J: [ 0.01 -0.09  6.90  7.41  6.47]
B: [0.06 7.12 6.64 6.97 6.96]
C: [0.82 7.33 6.71 8.44 7.09]
U: [-0.01 -0.11  7.29  6.57  7.04]
Y: [0.03 0.04 0.07 6.69 6.62]
N: [-0.02 -0.09  0.03 -0.11  7.08]
A: [0.03 6.95 6.51 7.50 7.19]
Z: [0.11 0.20 7.17 8.01 6.91]
E: [-0.14 -0.08  0.05  7.42  7.80]
W: [-0.20  0.05  7.78  6.72  7.20]
G: [ 0.00  0.04 -0.10  6.68  7.31]
V: [-0.05  0.08  6.36  6.60  7.68]
size: [-0.02 -0.09  0.03] | 3
size: [-0.05  0.08  6.36] | 3

fonaz: [ 8.32 -1.98  1.98 -0.93  7.69]
num: [-0.19  3.00 -2.80 -1.88  1.15]
Nekib: [-0.27  1.84 -0.98 -1.29  6.15]
fulis: [-4.67 -1.23  2.65 -3.17 -1.04]
rosod: [-0.07  2.31 -1.77  2.75  0.08]
maru: [-4.67  1.84  2.65 -3.17 -1.04]
lopet: [ 8.32 -6.31  1.98 -0.93  7.69]
povet: [ 1.86 -2.26 -0.70 -2.01  0.55]
Bofog: [-3.61 -1.13  2.19 -1.10 -1.58]
Tik: [-1.27  6.15 -8.35  2.17 -5.25]
Malis: [ 0.42  2.12  1.61 -1.84  1.07]
tags:
[-1.77] -> k_611
[2.17] -> k_369
[-1.84] -> k_293
[-1.10] -> k_959
[2.74] -> k_105
[-2.00] -> k_990
[2.75] -> k_538
[-2.01] -> k_413
join rosod 3:  | k_538
asked: [-1.29  6.15] | Nekib
size: [-0.07  2.31 -1.77] | 3
asked: [ 0.42  2.12  1.61 -1.84  1.07] | Malis

Zeka: [ 0.80 -8.45 -3.90  3.70  3.47]
vimu: [ 0.80 -8.45  4.37  0.45 -1.40]
moze: [ 0.03 -1.32 -1.80  0.78 -0.03]
Lide: [ 0.03 -1.32 -1.80  0.78  2.05]
tags:
[0.81] -> k_17
[0.78] -> k_673
[0.45] -> k_22
[0.80] -> k_698
[3.46] -> k_121
[3.70] -> k_759
[3.47] -> k_290
[3.71] -> k_842
[0.77] -> k_23
join Zeka 3:  | k_759
size: [0.80] | 1

gufiv: [ 5.58  2.97  3.18 -0.09 -0.29 -2.20]
vidi: [-4.31  1.31  0.39 -1.28 -4.70 -6.78]
Goka: [ 2.63 -5.54  3.49  5.28  1.92  3.67]
kop: [-0.03  7.07 -1.44  5.45  2.09  3.07]
Kaga: [-4.31  1.31  0.39 -1.28  7.52 -1.85]
vap: [ 5.58  2.97  3.18  6.07 -0.29 -2.20]
kon: [ 1.98  3.27 -2.78 -3.99 -1.64  7.11]
Zuguk: [-0.63 -5.82 -1.62 -7.01  1.32  2.04]
vub: [-5.36  0.85 -1.76  0.38  5.06 -5.89]
dagu: [-6.89 -2.96 -1.06 -3.72 -2.80 -3.52]
givo: [-4.86  0.38  1.64  3.71 -7.06 -0.23]
rala: [ 2.58 -4.87  4.23 -0.25 -4.38 -4.79]
key -> tag
[-7.01] -> k_686
[-1.64] -> k_67
[2.04] -> k_70
[1.32] -> k_12
join Zuguk 4:  | k_12
asked: [-1.28 -4.70 -6.78] | vidi

Vomez: [ 1.44 -0.03  0.04  0.26  0.27  1.64 -2.55 -0.63  0.39  1.64  0.72  1.62
 -1.72  0.02  0.23 -1.03  1.72  0.36  1.25  1.63 -1.60  0.91  1.21 -7.45
  1.22 -1.44  0.55 -1.59 -0.45  0.10  1.43 -0.91 -2.09 -1.36 -0.86  1.85
  0.19  1.85  0.60  1.89  9.15]
mivor: [ 1.44 -0.03  0.04  0.26  0.27  1.64 -2.55 -6.92  0.39  3.20 -2.17  1.62
 -1.72  0.02  0.23 -2.44  3.79  0.36  5.39  1.63 -5.12 -1.65  4.10 -7.45
  5.17 -2.11  2.18 -4.68 -0.45  0.10  5.20 -8.01 -2.48 -2.97 -2.02  1.87
  0.19  3.96  1.15  1.89  8.54]
teka: [ 1.44 -1.21  0.04  0.26 -0.97  3.26 -2.65 -2.85  0.39  5.91  2.13  2.02
 -2.60  0.90  0.23 -1.03  2.78  0.36  2.97  7.02 -7.23  0.91  3.75 -7.45
  3.01 -1.44  0.55 -3.47 -0.45  0.10  5.86 -7.82 -3.75 -1.36 -0.86  2.68
 -0.04  6.30  0.60  6.26  9.26]
kabeg: [ 1.44 -0.78  0.04  0.26 -0.43  3.01 -2.62 -3.53  0.39  5.55  1.28  1.67
 -2.38  0.77  0.23 -1.03  3.20  0.36  3.27  6.27 -7.22  0.91  3.54 -7.45
  3.33 -1.44  0.55 -4.06 -0.45  0.10  5.49 -8.19 -3.91 -1.36 -0.86  2.91
  0.19  6.08  0.60  1.89  9.15]
rirot: [ 0.86  1.70  0.04  0.26  1.01 -1.97 -2.25  0.05  0.39 -3.78 -3.09 -0.83
  0.99 -0.73  0.23 -0.93 -1.05  0.36 -1.00 -5.67  4.57 -0.71 -1.49 -7.45
 -0.97 -0.58  0.55  1.38 -0.45  0.10 -3.35  4.60  2.02 -0.79 -0.86 -1.23
  0.19 -4.35  0.60 -4.60 -5.44]
zup: [ 1.44 -0.03  0.04  0.26  0.27  1.64 -2.55 -0.63  0.39  1.64  0.72  1.62
 -1.72  0.02  0.23 -1.03  1.72  0.36  1.25  1.63 -1.60  0.91  1.21 -7.45
  1.22 -1.44  0.55 -1.59 -0.45  0.10  1.43 -0.91 -2.09 -1.36 -0.86  1.85
  0.19  1.85  0.60  1.89  0.97]
tedo: [ 0.26 -0.43  1.44 -0.78  0.04 -1.47 -2.27  3.29  0.39 -3.03  0.72 -0.09
  0.86  0.02  0.23  0.12 -2.36  0.36 -2.57 -2.19  4.42  0.91 -2.30 -7.45
 -2.56  0.18  0.49  2.37 -0.45  0.10 -3.33  5.45  1.56  0.77 -0.10 -1.52
  0.19 -3.29  0.60 -2.63 -6.74]
key -> tag
[1.22] -> k_344
[0.02] -> k_821
[-0.73] -> k_419
join zup 13:  | k_821
asked: [ 1.44 -0.78  0.04  0.26 -0.43] | kabeg
size: [ 1.44 -0.03  0.04  0.26  0.27  1.64 -2.55 -0.63  0.39  1.64  0.72  1.62
 -1.72  0.02  0.23 -1.03] | 16
asked: [ 1.44 -0.03  0.04  0.26  0.27  1.64 -2.55 -0.63  0.39  1.64  0.72  1.62
 -1.72  0.02  0.23 -1.03  1.72  0.36  1.25  1.63 -1.60  0.91  1.21 -7.45
  1.22 -1.44  0.55 -1.59 -0.45  0.10  1.43 -0.91 -2.09 -1.36 -0.86  1.85
  0.19  1.85  0.60  1.89  9.15] | Vomez

genu: [-2.10  2.66 -0.63  0.49 -6.53 -4.41 -0.68  0.15 -0.50 -1.41 -0.86  0.91
  1.29 -0.21  1.84  6.57 -0.45 -0.66  5.26 -1.97 -2.78  3.10 -4.10  8.23
 -4.70  4.23  0.84  4.19]
lize: [-2.10  2.66 -0.63  0.49 -6.53 -4.41 -0.68  0.15 -0.50 -1.41 -0.86  0.91
  1.29 -0.21  1.84 -8.25 -2.39 -1.52 -6.78  3.44  9.73 -2.70 -1.08  3.39
 -1.15 -6.36 -2.39 -1.60]
Bibap: [-2.10  2.66 -0.63  0.49 -6.53 -4.41 -0.68  0.15 -0.50 -1.41 -0.86  0.91
  1.29 -0.21  1.84  6.57 -0.45 -0.66  5.26 -1.97 -2.78  3.10 -4.10  8.23
 -4.70  4.23  0.84 -1.02]
asked: [-2.10  2.66 -0.63  0.49 -6.53 -4.41 -0.68  0.15 -0.50 -1.41 -0.86  0.91
  1.29 -0.21  1.84 -8.25 -2.39 -1.52 -6.78  3.44  9.73 -2.70 -1.08  3.39
 -1.15 -6.36 -2.39 -1.60] | lize
size: [-2.10  2.66 -0.63  0.49 -6.53 -4.41 -0.68  0.15 -0.50 -1.41 -0.86  0.91
  1.29] | 13

